Stage of each row:
[-240  227 -403 -475 -203 -487 -222  143    4  537  555 -176  -12   23
  275  174  114  393  -67  399 -336  273 -445  246   76  206   65  -10
  -58 -226 -361 -186  222  155  107 -225  221  154  -61 -346   14 -502] -> 8
[ 127   -8  251  388  -51  254    4 -140 -369 -315 -204 -355 -126   33
 -189  213 -200 -108  409 -165  153 -322  -22 -145  245 -200  -72   23
  232  229 -270  126 -226  322 -197  250  282 -265  -25    5  -63  261] -> 8
[-105 -207  252   10  247  284  -89   -3   46   53  -54  -41  184   87
 -266  -23   88  -68   32  -58  -27 -185  548 -323   29 -166 -158  119
   32  254  254  128  147 -170 -118  133   46 -254  228   65  -64  270] -> 20
[ 324  227 -207  181 -117   91  133  -43 -139  -90   98   19 -104  263
  154 -149 -145   31  114   46  -29 -213 -119  -13   38 -168   91 -215
   62 -264 -155 -198 -190   86  255  179  200  -33   30  -88 -101  -82] -> 7
[-180  -28  -11  -30   74  -99 -174  136 -259   36   79  -86  -67  117
  -90  133  -23  -39 -111  162 -125   64   59   16   61 -141    1 -226
  213   64 -246    9   45  407 -102  152  -45 -160  -48 -194  169  -16] -> 9
[-127   86  104 -211 -134 -376 -256  -30 -333 -193  164  -45  -60 -109
   12  221   38 -147 -173  148    0  127 -148  -82  162  -46   37  -84
  -32  -43 -190  -85   24  138   53 -173 -152 -153  -46   61  148 -331] -> 16
[ -59   23    1  -19   99  -41  -82   67 -195  -28  100  -11  -42  160
  -86   -3  -54   -3  -92  107  -85 -128  100  -13   59 -164  -38 -268
  112  -16 -181    2   92  287  -70  206    6  -31  -41  -34  164  -49] -> 11
[-469 -127 -513 -345  143 -463 -307  159 -183  321  526  -73  197   59
  -90   73  329  504 -413  478 -456  328 -205  201   64  219  -91 -331
  233 -143 -335 -230  305  122   86  -79  -41   79 -147  -96 -107 -315] -> 13
[  47  -62 -231    4 -198 -253 -293  226 -253  181  -55  154 -170  -58
  -48  159 -111 -184  -95 -114   46  302   27 -126  -39 -186  296   -4
  100   23 -121  -92 -136  169  153 -130 -325 -240  -21 -251   86 -120] -> 5
[ 440  284 -303   39   12  103  314    3  113   81  215  190  -53  251
  108 -270  -13   77  120   28 -170 -245  115 -191 -100 -255   54 -188
 -210 -334  229 -165  -36  -98  326   62   90  -17   91  151   27 -151] -> 2
[  89   22 -141   96  -99  -58  -79   80 -237  -82 -106   82 -198    2
   -7  197   40 -208   10 -124   -6  117   43 -187   97 -168  146  -32
   64   73  -93  -94 -129  156  163 -137 -197 -248  -54  -23   -6  -48] -> 2
[ -24  -50   38 -230 -101 -189 -319   37  -42  145  107   72   62  -40
  -59   13  -13  -69 -116  -65   52   15  143 -157   34  -50   81   88
 -103    0   70  -52  127 -207  129 -140 -112  -96  109   32  -20 -166] -> 18
[ 452  332  -23  168   35  285  390 -157   69  -30  208   -9   15  311
   89 -373 -251  194  329   56   -7 -636   54 -105  -24 -264 -101 -192
 -162 -304   36  -17  -44  -17   11  396  457  156  120   97   47  -37] -> 9
[-238 -220 -386   -1    4 -268 -293  331 -253  397   -5  353  -14  -53
  -97  -35  -79   10 -328   78   15  406  203  -93 -175 -185  226 -134
  245   84 -206  -45  -60  144 -103   54 -436  -96   -2 -521   72  -85] -> 7
[ -14   -5  118  -34 -113   -7 -246 -149 -199 -249   39 -233    8   69
  -14  192  108  -75   19  -37   -9  -93  -91  -56  286   82  -36   36
   95   41 -149 -152    2  -91  246 -126  155 -210   29  153 -284  -32] -> 18
[ 144  -13 -362  310   33   96  230   36 -164   43 -108  403  -33  -34
  -19 -176   -2   35   28  -66   93    6  229 -353  -90 -266   84  -49
   26   30    3  -66 -236 -146  -24   55 -219  -61   33 -138 -129   -6] -> 2
[ 433  266  188  -61   80  157  288 -244  166  -19  371 -112  207  137
 -104 -358 -160  218  336   62  -45 -638  168 -273  -51 -248 -195  -31
 -378 -303  399   63  107 -288   36  219  418   19  239  427  102 -103] -> 17
[ 159  145  -44 -227 -304  -22 -252 -100  120   84   87   16  -14  117
  264    9   50  -43   15 -180   82 -147  -79  -43  209  158  114  231
 -185 -105  -52 -254  102 -447  449 -279  198   71  121   48 -377 -229] -> 19
[ -36  -11  294  314   71  195  -22  -80 -446 -438 -180 -288 -152  127
 -168  243 -101 -216  161    6   43 -214   43  -79  246 -223 -107 -195
  317  214 -326   91 -162  514 -199  296  132 -306  -73  -21   79  226] -> 9
[-694 -109 -177 -329  270   49 -135   24   72  200  339 -332  221  150
   90  393  714  357 -205  512 -571  316    8   58  316  395 -324  103
  219  223 -235 -199  378  -36   60 -233  306  -98   52 -167 -409   -9] -> 22
[-272  187 -184 -457 -329 -373 -315   86    6  218  118  382  -94  -60
  536  153  218 -165 -405  140   67  413 -111  -43  131  195  225  227
 -193  -42 -263 -318  101 -337  284 -504 -220  141   81 -407 -185 -548] -> 20
[  31   32  118 -204 -305 -345 -391  -52 -233  -25   70  -89  -78 -197
  -50  217 -120  -95   47 -192  179  -49 -173 -110  202    7  118  166
 -143   34 -166  -25   68  -62   70 -243  -53  -35  -51  154   29 -296] -> 16
[-162   30 -334 -406 -388 -605 -503  105 -170  267  206  288  -38 -187
  236  101   52   12 -373   14   99  378 -263   13   82  179  285  100
 -110 -126 -295 -292   81 -289  294 -455 -307  135  -47 -205 -162 -572] -> 17
[ 204  188  277   35  166   90  258 -226 -101 -185  304 -280  119   41
 -242 -106 -137  211  351  138  -79 -576   65 -222   76 -251 -286 -132
 -191 -111  117  180  104  125 -261  299  378  -15   55  421  270  -47] -> 14
[-418  -74 -144 -175  187 -154  -52 -151 -141   95  506 -453  334  -50
 -149  165  388  563   24  513 -409   88 -209   13  204  233 -349  -33
  165   14 -173  -77  178  -54 -103  -56  379 -130   23   47 -303  -92] -> 18
[-215  -69 -338  122    9  -59  -48  -54 -279  112  286 -516  105   -3
 -129  287  207  482  240  295 -334  133 -379   88  220  161 -154  -24
  353   54 -385 -106  -77  225  -17    4  407 -212  -88 -153 -363   52] -> 6
[-130 -119 -351  124    8 -117  -63   74 -256  192  141 -152   51  -83
 -167  179  109  263  102  144 -186  232 -106 -107   47  -33    1   -1
  230   76 -187  -60 -115  131  -34  -32   29 -236  -38 -195 -171   13] -> 4
[  39 -140  -31  156 -165    3 -241   96 -186  244 -222  157  -78 -129
 -135  -19 -314  -38  149 -350  348 -136  179 -196   19 -171  153  187
   48  245 -218  128  -64  -38 -244  107  -85   48    8 -248  -34   48] -> 9
[ -12  120   84 -165 -438 -318 -370   84 -207  227  -51  -76 -256 -219
  132  342 -262 -176  191 -221  257   75 -224  -48  165  -37  243  317
 -115  153 -360   59  -27  170 -112 -230  -15    3  -53 -288  131 -286] -> 8
[ 403  272  287 -174   35   27  103 -206   82 -121  404 -316  100  171
 -161 -150 -139  104  301   44 -144 -592   35 -150   55 -203 -170 -112
 -326 -308  318   48  186  -27  135  152  403  -82  139  560  233 -136] -> 16
[  15 -144 -625  189  121   65   98  154  -29  286  -51  545   54   79
  -11 -299  143  189 -207  -66  -25   91  321 -232 -126 -122   86 -145
  108   15  -14 -171  -53 -303  110   11 -296   79   -2 -187 -323   -5] -> 1
[-154  169   51 -179 -141 -302  -85  111 -193  245  153   14 -116 -172
   88  173 -159  -30   67  171   53  132  -67 -116   -4 -180   80   90
 -113   59 -221  127    0  290 -332  -33  -52  -22   14 -359  359 -297] -> 8
[-318   40  131 -291  136  -67  -96   79   -5   53  144  130   60   71
  114  104  248 -155 -300  304 -158  197  287 -181   36  -73  -67   -3
  -51   76   60  -54  167  -16  -15 -103 -135 -168  174 -177  109 -151] -> 20
[ 317  119 -261  -84  -37   13   74   51  181  370  233  -16   15   80
  -68 -107  -22  210  272 -118 -158 -207  101 -185  -53 -139   37   75
 -231 -143  238  -27  111 -143  187  -56  159  -23   78  159   -9  -91] -> 2
[  33  -79  386  294    0  235  -83 -113 -322 -206 -201 -423  -87  -22
 -311  256 -224  -95  448 -215  155 -377   91 -167  248 -202 -130   95
  178  343 -223  263  -85  359 -360  267  287 -247  -28   58   55  300] -> 9
[ 300  227 -358   83   98    3  349   70  -10  146  312  235   34  187
   41 -318  -65  159   16  277 -211  -55  122 -204 -244 -347   51 -292
  -95 -370  201 -121 -135   38  143  198   -7  -89  136  -87  160 -159] -> 4
[ 102  -32  169  245 -119   97  -98   -6 -288  -63 -209  -83 -131  -51
 -140  118 -284 -156  267 -226  245 -201   95 -191  104 -247   65   92
  105  213 -199  145 -165  210 -225  173   49 -157    6 -134   61  123] -> 8
[  82   68   43 -156  -78 -159 -180  -44 -109   38  214 -169   -2   25
 -118   48  -96  115  104  -54  -31 -273  -73  -35  143  -38  -38  -48
  -99  -69 -107    3  187   63   20   18  158   52  -49  236   90 -179] -> 13
[ 516  148 -362  289   92  252  376  -34   45   83  191  134   79  270
  -78 -414 -132  230  229   28 -133 -334  164 -228 -184 -329   22 -227
  -46 -340  259 -126 -177 -135  243  292  186  -81  150   96  -86   56] -> 4
[ 643  194 -224  399  -57  378  408 -225   52    1  129 -151   68  184
  -83 -297 -204  319  609 -162   -4 -585  -26 -243    6 -220  -54   29
 -101 -241  161  -66 -220 -240  186  248  520  -34  126  231 -283  131] -> 4
[ -98   15  198 -209 -129 -191 -277  -54 -145  -10   98 -107   17 -119
  -34  191   20  -99    3   -9   61    8   10 -163  154  -19    0  162
  -96   85  -39    6   83  -81    7 -183   -2 -153   75   50   12 -177] -> 18
[  16  140   -9 -184 -359 -388 -365    9 -317 -129   12  110 -234  -81
  165  206 -114 -214 -153 -137  189   28 -258    6  224   13  216  -17
  -78  -54 -391 -168   25   80  175 -234 -173   85 -150   14   59 -416] -> 13
[-167 -185 -151  -34   32 -174 -277  113 -218  175   48   90   47  -45
 -209    0  -49  124 -132  -49   33   -7  113  -75   45  -57   18  -96
  126  109 -221    9  127   48 -134   72 -147   48  -79  -57   -1  -68] -> 12
[   6   -5 -299   87   39  -22  -10  132 -194  -72  -74  254 -153  137
   49   54  172 -158 -206   -6 -112  161  150 -138   50 -150  111 -221
  135   14  -95 -181  -76  115  230  -77 -288 -180  -73  -59  -73  -54] -> 1

Stage of each row:
[ -17   -1  -32  383 -172  130   13 -220  -25  107 -149 -199  176  117
 -205   24 -268  200 -467  162 -543 -503 -105  -98   12  -86 -140  -55
 -156  139  -91  -28 -172 -157   80 -306   94   -9  207   41   50 -112] -> 21
[-130  -59 -280   78 -134  157  192 -151 -253  -79  127 -223 -213   12
   25   30 -122   -3   75 -318   64  -20 -134  181    0  271   34 -116
 -188   18   95  234  -68 -442  -75   55   47  -18   68  115  113   25] -> 25
[ -53 -120  113   43  -87 -270 -294    2   -9  -92  500  120 -167 -109
   11 -143  183  182  301 -167  363  257 -157  328 -210   32  266  151
  247 -297  295  -74 -110  327   64  -98  -42   76 -118  -40 -302  120] -> 3
[-110  -89   -3  387 -320  145  -13  -87   81   -2  -77 -378  160  104
  -79  -80  -26  -31 -320   72 -309 -267  -73  192   36  -39  -40   18
 -245  111   81   24  -47 -117   39 -243  -92 -160  329   18  119  -34] -> 22
[-226  -86  -16  399 -420  183  -92   35   -3  -11   32 -305  101  260
  -59 -267   24  -21 -156   30 -141 -119 -122  327  -59  109  -76   82
  -39   29  142   38  -27  -97   18 -305 -135 -182  410  -10   24 -235] -> 22
[-111  -84 -386   53    5  -30   52   18 -392   91  -80   -5 -327  143
  100   77 -377  -46  234 -210  117 -121 -153 -208 -205  259 -170  -30
 -181  -72 -134   60   37 -425  -16  189 -160  -47  110   18  157 -167] -> 16
[-230  -90 -109  123 -358 -117  -58  -22 -123  114  -87 -419 -164  155
    6  -50 -367 -141   95  -21 -199  -53 -156   -5 -132   82   59  211
 -317  -55  228  -67  -31 -230  135 -113 -190   12  412 -119  -39   97] -> 18
[-277   16  -13  278 -317  249  140 -307   68  -64  -21 -304  417  229
 -367  -72  353 -240 -393   31 -237  -28  -21  144 -119   44   13 -266
   20  119  -14  143 -104 -290 -139 -318   90 -188  192   34  275   32] -> 28
[-527 -221   -8  573 -326   90 -582  -69   40  -77   36 -259  221  375
 -164 -163  433 -317 -187   14 -251 -248 -104  103 -279 -177   60  -46
   62  185 -177   16  -45  123  165 -690 -145 -354  519 -214  309 -281] -> 17
[ -53 -106 -257   -7    5 -173  -29   68 -358  116  -66  201 -219   83
  -50   75 -308   34  240 -117  104   37 -136 -367 -264  204 -140  -51
    3 -147 -224   26  -36 -361  -21  111 -118   75 -119   -5  108  -70] -> 14
[-131   65   75  230   -7  -28  310 -358  188   49   65  -45  212  216
 -187  180  223  -77  -79   98   -5   28   59  124 -185 -103   75  -89
  -39 -238  175   84  -58  -26 -258   68   98   -9 -164 -120    7  116] -> 24
[-130 -137  -17  319 -277  -60 -248   14  -49  106 -277 -169  211  149
 -184  -45  -83 -114 -292  179 -387 -251  -87 -276 -137 -117 -134  -17
 -124  116 -215 -121  -47 -128  133 -304 -183 -127  308  -63  202  -37] -> 15
[ 193   18  191   76   62 -322   59 -114  103   96    3   96  152 -143
  -73  120  156   63 -129  159  113   21  -13  -36  -80 -185  -54   -9
   34 -229  112 -263  -36  251  -46  227  -52   12 -169    5 -120  302] -> 4
[ 108 -329  -31  -49 -370 -331 -142  260   41   -5  -55 -134 -106 -246
   66  -17 -358   -9  264  -21  -13  332  -39 -123  -60   36  267  259
 -379 -181  130   76   64 -224   74   96 -455  142 -141  -40  -80  423] -> 13
[ 281 -190  106  -18 -103 -312 -156   42  119  -69  304  -72 -163 -454
   76  -11 -238  317   93  -66   98   93 -122  209   26  -62  305  241
 -195 -207  308  -89  -96  218  138   49 -153  165 -205   85 -273  417] -> 3
[ 131 -181   95  139   96 -319 -176  -15   21   35 -118  294  192 -188
 -218  234  168   48 -139  112  -54   18   -8 -409 -148 -240  -53 -175
   55  -87 -365  -64 -105   28    1  -29  -38   37 -392  -15  234  268] -> 9
[-407 -135   30  552 -457  117 -412  -60   19    2 -278 -484  343  346
  -94 -164  385 -438 -448  133 -433 -359  -61    6  -81 -215  -96  -67
 -141  326 -114 -137   40   16  181 -493 -245 -427  765 -139  291 -146] -> 17
[  14 -279  -53 -169 -221 -457 -106  173  -95   24  -70 -123 -236 -259
   38  138 -262 -151  364 -124   96  398  -80 -255 -131   24  222  164
 -348 -196   80    5    7 -262   85  175 -317  169 -150  -77   47  558] -> 12
[-123  -91 -111  117 -193  165  107 -324   13 -157  294  -27  156   10
 -264   13   83  126  -54 -175 -115  111  -30  154 -111  130  332 -199
   34  -26   54  395 -163 -325 -143 -233  144  100 -289   63   -9  108] -> 28
[ -92  137   33   74  -63   37  568 -460  241   51  -25  -97  422  211
 -387  185  219 -202 -193  148  -24  178  112   33 -235    3   90 -229
  -61 -241  141  152  -53 -276 -398  137  109   -3 -271  -42  128  259] -> 29
[ 326   16  187   30    9 -345   41  -35  -41  207 -144  279  187 -185
 -251  100 -189  345 -242  280 -171  -35  -74 -365  -60 -121 -206  -40
  152 -192 -108 -262 -171   41   25   99   54  231 -323   72 -155  257] -> 6
[ -71   34  267    7 -106 -416  -62   11  -58  144   72  346  165  161
 -227  -51  361   -8  170  167  268  442  -46 -120 -318  -30  -73  -11
  492 -406   96 -225  -81  189 -112   91   -5  124 -226 -146 -248  167] -> 7
[-114 -110  199  313 -278 -127 -387  124  -34   -4  -42 -108  243   36
 -131 -225  460 -130 -277  108   -4  -17 -135   99  -72 -112 -206  -53
  234   67  -66 -290  -60  235  151 -286 -128 -248  356    7  132   15] -> 5
[-253 -106 -257  125   19  163  122 -358  -82 -170  307 -118  -78   17
 -180  163  114  -62   73 -339   71   18  -84  179 -182  147  238 -248
  -87  -16  -36  386 -157 -353 -136 -175  195  -24 -173   39  299   71] -> 27
[-199 -217 -222  222 -434   78 -283  222 -319  -80 -200 -193   10  166
  225 -219  247 -346   15 -190   56   22  -54  -45    9  157  -82  -84
 -128  229 -110   58  228 -309   58   51 -482 -342  451   35  105 -118] -> 15
[ -18  -87  -50  222 -340  163  204  -21   78  -53    4 -330  111   16
  -79 -111  -65   -5 -164  -11  -77   23  -51  311   38  147   -9   12
 -229  -18  177  146  -18 -280 -108  -43 -118  -94  119  105  104   63] -> 25
[ -89 -290  -15  166 -297  -89 -413  402 -221 -169  135  253   24   -3
   98 -293  541  -94  231 -197  472  417  -75  139 -110  182  -56  -86
  340  -56 -148   80  121  -17  -25   -5 -371 -216  -41   57   51 -102] -> 8
[-164 -181   46  115 -276 -261 -177  174  -15   43  -97   25  104  146
  -75  -67  203 -259  179   57  141  325  -24 -132 -264   -1   16   47
   33 -189  -27  -46   78  -75  -52    6 -329  -80   19 -144   70  117] -> 13
[ 295  -39  183   80   -9 -268  -87 -129  141   16  135  -11   76 -328
  -58   62  -65  274 -230  108  -97 -153  -73   10   27 -220  142   83
 -101 -106  169 -238 -129  290  103   21  -22  100 -144   77 -224  349] -> 2
[ 136  -42 -194  -30  107 -142   -3   60 -325   16  119  -40 -369 -228
  142   14 -218  113   99 -241  316 -113 -232   67  -34  201 -204   -5
  -91  -76   27 -192  -59  -74   88  247  -46  -58  103  187   84   59] -> 3
[ -32 -162  133   68 -446 -295 -248  343 -149  120 -261 -112  102  -28
 -195 -204  -64 -103  -83  158 -107  237 -166 -231 -110   51 -226   91
   59  -47  -80 -269  -72 -154  157 -162 -247   11  227   -3  112  206] -> 10
[ -82   73 -338  -51   -5  159  466 -260 -312   23   48 -125 -166   65
 -147  117 -273   14   30 -248   73   -1 -139    6 -105  373 -117 -224
 -124  -68   10  204 -127 -621 -192  171  186   53  -69  164  205   23] -> 27
[ 357  -79   18  158  148  -96 -127   -5  -43  -15  283  417    8 -254
  -79  -40 -145  591 -122   20   94 -192 -126   25  -60    6  -51  -32
  231 -162 -116  -57 -154  202    9  -12   44  101 -412  190 -189  -96] -> 3
[-122 -106  224  -90 -379 -507  -51   40   85  122 -115  -25  151   97
  -98   30  147 -281  279  161   44  569   56 -234 -246 -114  271  166
  -33 -342  278 -107   62  -20  -57  163 -316  169 -121 -260 -288  519] -> 13
[-107 -109  202  326 -271 -131 -402   41   72  -15  -12 -415  145  -91
 -104 -177  282 -167 -378   94 -127 -205 -190  209  -23 -199 -120   60
  -42  133   65 -392 -114  320  272 -381 -103 -277  565   16  211  145] -> 3
[-122  -74  -28  443 -184  157 -109 -170   38   17   18 -135  164  171
 -169  -45  -63  151 -317   84 -362 -377  -89   84  -72  -69  -27  -35
  -57   80  -64   72 -132  -49   35 -376   36  -84  166   -8   74 -203] -> 21
[ 293 -174  106  107   31 -282 -177   43  -29   49  -54  387  177 -277
 -222  128  -55  337 -175  134 -135  -18  -47 -385  -60 -156  -55 -122
  131  -91 -322  -37 -150    4   35  -43  -22  171 -485   83   20  209] -> 8
[-174  -34  -15  256 -136   75  221 -175  136  -66   97 -167  132  188
    6   41  351 -214   22  -59  190  120   53  333 -107   20   89  -68
 -116 -158  216  166   78  -84 -256  130 -102 -183    5  -61   72   42] -> 24
[-193  -89  -98  285 -303  288   72 -239   50 -146   20 -343  309   70
 -256  -57  253 -170 -370  -78 -230  -86  -38  189  -18   59   75 -257
 -123  201  -53  235  -90 -337  -81 -311   31 -201  157  106  326   49] -> 28
[-147 -203   93  263 -642  -43 -397  524 -220  -25 -317 -107  294  167
   -1 -469  532 -365 -164   73  118  294  -86  -12   -6  140 -359  -63
  228  157 -158 -201  178 -136   71 -100 -510 -377  507   63  162  -92] -> 10
[   9  -20  131  115 -263 -139 -167   87 -153  -41   84   97  141   39
  126 -234  555  -76   -6  -44  321  226  -31  181    2   51  -61  -65
  298  -74  181 -175  117  185  -33  211 -239 -171  129   51 -298   55] -> 4
[-193 -106  -81  382 -291  252  -35  -20   -9  -96  115 -218   93  178
  -75 -183  151  -17 -146  -82  -22  -98  -99  363  -49  137  -58  -52
  -18   46   42  159  -37 -153  -67 -257  -59 -214  235   58  163 -224] -> 24
[ 297  -11   84  144  -54 -108 -106   36  -45   49   74   35   34 -227
  -80 -125 -197  365 -300   98  -70 -261 -176   39   28  -15 -155   54
   37  -38   29 -284 -142  169  120  -53  -21   13   36  191 -129   25] -> 2
[ -59 -191  121  140 -248 -303 -234  194    5   72 -192   30  183   12
 -208  -35  116 -153  -39  158  -41  204  -66 -263 -211  -90  -98   11
   42 -108 -172 -143  -34  -56   41 -135 -234  -32   -3  -82  195  196] -> 11
[-272  -57  108   97 -577   -1   58 -163   64  -53  104 -503  134   93
 -173 -154  104 -168  -52  -42 -202  274  -74  312  -15   80  297   77
 -128  -30  444   97 -106 -220   10 -243  -22   62  263  -64 -151  349] -> 26
[ 518  -51   59   57  113 -185    1  -70   59   33  120  148   -2 -457
  -42   79 -398  555 -279   89 -137 -313 -111  -86   90 -112   26   58
 -140  -94   14 -177 -157  156   89   99   -2  177 -329  226 -208  225] -> 2
[-170 -115 -240  370 -115  227   49  -35  -74  -80  -12 -253  -42  173
  157  -18  151 -201  -60 -168  117 -218  -47  273  -28  104 -119  -86
 -262   73  -14  147  125 -200 -107   59 -209 -354  297   43  278 -220] -> 21
[ 117    4  209  195  -61 -190 -188  -48   87   53  177   41  124  -92
 -183 -123   45  244 -227  160  -26 -131 -150  110 -123 -120  -51   80
  185 -143  106 -314 -177  355   98 -204   37    6   38   39 -142   54] -> 2
